Below is a small trained network, with its code and all its weights. Each question gives an input and a class and asks what happens when units are switched off, that is, made to give their printed mean instead of their output.

import numpy as np


def w(rows, s, z=0):
    codes = np.array(rows[::2]) - 128.0
    scale = np.full(codes.shape[1], s)
    scale[-1] = z or s
    return codes * scale


def norm(h):
    return h / np.sqrt((h * h).mean(-1, keepdims=True) + 1e-5)


def f(y):
    return y / 2 * (1 + np.tanh(0.7978845608 * (y + 0.044715 * y**3)))


def log_softmax(a):
    a = a - a.max(-1, keepdims=True)
    return a - np.log(np.exp(a).sum(-1, keepdims=True))


def net(x, mask):
    res = np.array(x, float).reshape(1, 6) / 4 @ E
    u = 0
    for l in range(3):
        y = f(norm(res) @ A[l][:, :-1].T + A[l][:, -1])
        res = res + np.where(mask[u : u + 13], y, B[l][:, -1]) @ B[l][:, :-1]
        u += 13
    return log_softmax(norm(res)[-1] @ U[:, :-1].T + U[:, -1])


A, B = {}, {}
E = w([
[149,232,150,121,131],'x0',
[62,136,155,118,121],'x1',
[122,130,182,254,141],'x2',
[128,128,128,129,128],'x3',
[128,129,128,129,128],'x4',
[145,107,162,111,248],'x5',
],0.0085)
A[0] = w([
[127,196,109,99,155,96],'L0N1',
[124,146,123,129,159,105],'L0N2',
[141,174,120,170,140,109],'L0N3',
[184,108,97,132,140,29],'L0N4',
[68,109,226,76,106,104],'L0N5',
[36,165,157,133,121,82],'L0N6',
[105,82,86,154,141,71],'L0N7',
[166,92,110,126,48,75],'L0N8',
[116,182,160,162,148,11],'L0N9',
[254,107,123,151,113,35],'L0N10',
[222,110,144,124,111,56],'L0N11',
[213,112,145,130,100,2],'L0N12',
[178,114,108,133,108,12],'L0N13',
],0.0097,0.0055)
B[0] = w([
[138,198,157,98,112,230],'L0N1',
[87,165,112,143,108,120],'L0N2',
[126,148,195,178,125,197],'L0N3',
[49,120,51,125,151,72],'L0N4',
[135,124,27,145,176,219],'L0N5',
[154,152,66,184,174,200],'L0N6',
[106,76,177,128,122,128],'L0N7',
[170,118,103,145,134,248],'L0N8',
[127,91,136,99,93,123],'L0N9',
[40,162,22,190,209,175],'L0N10',
[72,180,2,145,218,115],'L0N11',
[29,148,55,141,169,59],'L0N12',
[83,145,108,119,157,49],'L0N13',
],0.0065,0.0014)
A[1] = w([
[29,144,110,149,168,255],'L1N1',
[5,156,79,142,162,198],'L1N2',
[166,106,184,107,179,114],'L1N3',
[156,116,173,92,172,25],'L1N4',
[149,138,180,102,189,65],'L1N5',
[69,168,37,148,113,175],'L1N6',
[117,102,147,45,99,110],'L1N7',
[186,131,88,122,137,52],'L1N8',
[118,67,157,151,113,7],'L1N9',
[63,127,119,133,18,92],'L1N10',
[74,114,187,77,221,79],'L1N11',
[73,141,113,129,136,147],'L1N12',
[166,134,124,136,28,95],'L1N13',
],0.011,0.003)
B[1] = w([
[248,117,96,133,117,229],'L1N1',
[254,98,130,114,162,199],'L1N2',
[3,173,70,199,74,213],'L1N3',
[11,162,91,137,145,161],'L1N4',
[105,152,65,146,73,202],'L1N5',
[163,121,133,120,245,234],'L1N6',
[144,110,196,100,114,211],'L1N7',
[122,128,144,92,178,141],'L1N8',
[137,117,164,110,65,154],'L1N9',
[123,143,48,158,219,248],'L1N10',
[120,164,37,167,166,252],'L1N11',
[173,119,116,120,137,137],'L1N12',
[8,177,48,175,153,254],'L1N13',
],0.0079,0.0033)
A[2] = w([
[24,106,107,131,158,109],'L2N1',
[114,219,199,122,128,28],'L2N2',
[97,144,87,57,24,113],'L2N3',
[125,189,173,176,111,145],'L2N4',
[132,45,99,170,106,101],'L2N5',
[140,125,135,43,85,120],'L2N6',
[122,129,109,29,164,130],'L2N7',
[105,106,117,115,196,122],'L2N8',
[86,59,158,126,154,45],'L2N9',
[213,208,105,113,184,240],'L2N10',
[149,206,172,141,109,100],'L2N11',
[166,116,181,216,59,2],'L2N12',
[104,9,128,149,114,56],'L2N13',
],0.011,0.0022)
B[2] = w([
[107,204,135,144,106,184],'L2N1',
[113,132,89,57,39,158],'L2N2',
[79,138,176,190,206,171],'L2N3',
[101,123,144,32,156,174],'L2N4',
[176,170,158,74,144,172],'L2N5',
[68,132,192,205,115,150],'L2N6',
[105,67,236,224,197,189],'L2N7',
[194,150,87,184,76,157],'L2N8',
[113,206,92,86,46,132],'L2N9',
[183,53,127,150,64,254],'L2N10',
[208,65,75,45,94,161],'L2N11',
[53,60,216,146,228,171],'L2N12',
[188,194,111,1,20,168],'L2N13',
],0.0078,0.0076)
U = w([
[67,193,29,194,139,110],'0',
[72,65,236,160,168,106],'1',
[224,81,79,136,151,233],'2',
[143,150,119,12,5,4],'3',
],0.019,0.0027)

Each question gives the input, the list of numbers given to net, and the class t.
The units are the neurons (one row each of A and B). Each row of codes is followed by its name. A weight is (code - 128) times the scale printed after its matrix; where a second scale follows, it is the last column's (A, B and U).
mask holds one flag per neuron, layer by layer. A switched-off neuron (its flag False) gives its mean, the last column of its row in B, instead of its output. The means were averaged over made-up inputs and are rounded, as every weight is.
A unit's drop is (log p(t) with every unit on - log p(t) with that unit switched off) / (log p(t) with every unit on - log p(t) with every unit switched off).
The circuit of an input: a set's keep is (log p(t) with only the set's units on - log p(t) with every unit switched off) / (log p(t) with every unit on - log p(t) with every unit switched off). Starting from the 12 units with the biggest drops (on a tie, the unit counted first), units are removed one at a time, each time the one whose removal leaves the highest keep (on an exact tie, the one counted first), for as long as the keep stays at least 0.8.
circuit, biggest first: the units of the circuit, biggest drop first
unit that matters most: the unit with the biggest drop
k most important neurons: the k neurons with the biggest drops, biggest first
k most important neurons of layer l: the k neurons of layer l with the biggest drops, biggest first
input [3,8,7,1,4,3], class 2: circuit, biggest first : [L1N1; L1N2]
input [1,6,7,-3,-3,-6], class 1: unit that matters most : L2N12
input [-3,-2,-7,-3,6,7], class 0: circuit, biggest first : [L1N3; L1N4]
input [-4,4,-1,1,1,0], class 2: 2 most important neurons : [L0N5; L1N2]
input [6,-7,-6,-8,-7,-3], class 2: circuit, biggest first : [L2N7; L1N3]
input [-2,1,3,-3,5,3], class 0: 2 most important neurons : [L1N3; L1N11]
input [-7,-6,-3,1,-8,7], class 0: circuit, biggest first : [L1N3; L1N4; L2N1]
input [-1,1,-4,4,-3,4], class 0: 2 most important neurons : [L1N3; L1N11]
input [2,8,-3,8,-8,7], class 2: 3 most important neurons of layer 1 : [L1N2; L1N1; L1N13]
input [-8,7,-1,1,4,-1], class 3: 4 most important neurons : [L2N13; L0N7; L0N10; L0N11]
input [4,-1,-4,0,-1,-3], class 1: 2 most important neurons : [L2N3; L2N7]
input [-4,-6,6,-7,-2,-1], class 1: 3 most important neurons of layer 0 : [L0N5; L0N6; L0N7]
input [0,2,-6,6,1,-7], class 0: 2 most important neurons : [L1N13; L1N10]
input [5,7,6,-5,8,0], class 2: 2 most important neurons of layer 0 : [L0N6; L0N5]
input [-4,-7,-3,-5,4,-8], class 0: circuit, biggest first : [L1N13]
input [1,7,6,7,0,7], class 0: 2 most important neurons : [L1N11; L1N3]
input [6,-4,4,1,-6,-2], class 3: 2 most important neurons : [L2N2; L2N11]
input [-6,-8,-8,8,6,8], class 0: 3 most important neurons of layer 0 : [L0N5; L0N8; L0N6]
input [-7,1,-5,3,-8,5], class 3: 2 most important neurons : [L2N13; L1N13]
input [-5,0,-8,4,-2,5], class 1: circuit, biggest first : [L2N7]
input [7,6,1,2,-5,-3], class 3: 4 most important neurons of layer 0 : [L0N10; L0N1; L0N11; L0N3]
input [7,-3,5,-3,0,1], class 3: 2 most important neurons : [L2N2; L2N11]
